Below is a small trained network, with its code and all its weights. Each question gives an input and a class and asks what happens when units are switched off, that is, made to give their printed mean instead of their output.

import numpy as np


def w(rows, s, z=0):
    codes = np.array(rows[::2]) - 128.0
    scale = np.full(codes.shape[1], s)
    scale[-1] = z or s
    return codes * scale


def f(y):
    return np.maximum(y, 0)


def log_softmax(a):
    a = a - a.max(-1, keepdims=True)
    return a - np.log(np.exp(a).sum(-1, keepdims=True))


def net(x, mask):
    res = np.array(x, float).reshape(1, 6) / 4 @ E
    y = f(res @ A[0][:, :-1].T + A[0][:, -1])
    res = res + np.where(mask, y, B[0][:, -1]) @ B[0][:, :-1]
    return log_softmax(res[-1] @ U[:, :-1].T + U[:, -1])


A, B = {}, {}
E = w([
[66,15,232,27,180],'x0',
[213,4,59,55,3],'x1',
[141,135,148,134,126],'x2',
[133,124,137,133,128],'x3',
[138,140,120,104,132],'x4',
[128,128,146,138,117],'x5',
],0.0072)
A[0] = w([
[69,124,191,51,122,212],'neuron 1',
[139,56,100,92,108,102],'neuron 2',
[51,123,180,89,155,114],'neuron 3',
[85,78,176,82,169,228],'neuron 4',
[151,10,143,104,54,240],'neuron 5',
[166,178,103,184,99,168],'neuron 6',
[134,31,194,116,64,202],'neuron 7',
[81,185,129,168,201,204],'neuron 8',
[149,143,136,117,85,56],'neuron 9',
[206,87,94,158,87,253],'neuron 10',
[86,107,111,71,108,46],'neuron 11',
],0.011,0.004)
B[0] = w([
[33,45,173,106,197,214],'neuron 1',
[172,45,115,54,57,183],'neuron 2',
[91,89,218,107,196,197],'neuron 3',
[8,31,218,83,193,225],'neuron 4',
[123,31,65,49,110,244],'neuron 5',
[82,116,28,208,81,208],'neuron 6',
[78,39,109,24,134,218],'neuron 7',
[2,208,78,202,180,237],'neuron 8',
[48,95,86,174,48,139],'neuron 9',
[114,83,39,35,33,216],'neuron 10',
[51,64,153,86,157,151],'neuron 11',
],0.0066,0.011)
U = w([
[42,233,74,255,166,255],'0',
[188,112,206,108,125,1],'1',
[38,85,233,122,225,249],'2',
[175,162,183,125,134,1],'3',
[177,126,195,121,119,1],'4',
[164,98,46,86,44,255],'5',
[160,164,192,130,140,1],'6',
[134,12,194,41,122,25],'7',
],0.0082,0.0044)

Each question gives the input, the list of numbers given to net, and the class t.
The units are the neurons (one row each of A and B). Each row of codes is followed by its name. A weight is (code - 128) times the scale printed after its matrix; where a second scale follows, it is the last column's (A, B and U).
mask holds one flag per neuron, in row order. A switched-off neuron (its flag False) gives its mean, the last column of its row in B, instead of its output. The means were averaged over made-up inputs and are rounded, as every weight is.
A unit's drop is (log p(t) with every unit on - log p(t) with that unit switched off) / (log p(t) with every unit on - log p(t) with every unit switched off).
The circuit of an input: a set's keep is (log p(t) with only the set's units on - log p(t) with every unit switched off) / (log p(t) with every unit on - log p(t) with every unit switched off). Starting from all 11 units, units are removed one at a time, each time the one whose removal leaves the highest keep (on an exact tie, the one counted first), for as long as the keep stays at least 0.8.
units of the circuit, in order: the units of the circuit, biggest drop first
unit that matters most: the unit with the biggest drop
top k neurons: the k neurons with the biggest drops, biggest first
drop when u is switched off: that unit's drop, to one decimal
input [0,-6,6,6,2,-4], class 0: units of the circuit, in order => [neuron 8; neuron 7]
input [0,4,-7,2,-5,3], class 5: top 3 neurons => [neuron 4; neuron 1; neuron 3]
input [0,2,2,-6,8,-4], class 5: units of the circuit, in order => [neuron 4; neuron 3]
input [0,1,1,-4,6,0], class 5: units of the circuit, in order => [neuron 4; neuron 3]
input [-4,0,-7,0,-8,-2], class 0: units of the circuit, in order => [neuron 5; neuron 7]
input [0,-7,6,5,-8,7], class 0: unit that matters most => neuron 8
input [0,1,-3,-2,-6,-5], class 5: drop when neuron 3 is switched off => 0.3
input [-3,2,4,-1,-7,-1], class 5: drop when neuron 8 is switched off => 0.1
input [0,-1,-1,-6,-5,-8], class 0: drop when neuron 2 is switched off => 0.1
input [-1,4,3,2,-8,-4], class 5: drop when neuron 8 is switched off => 0.0
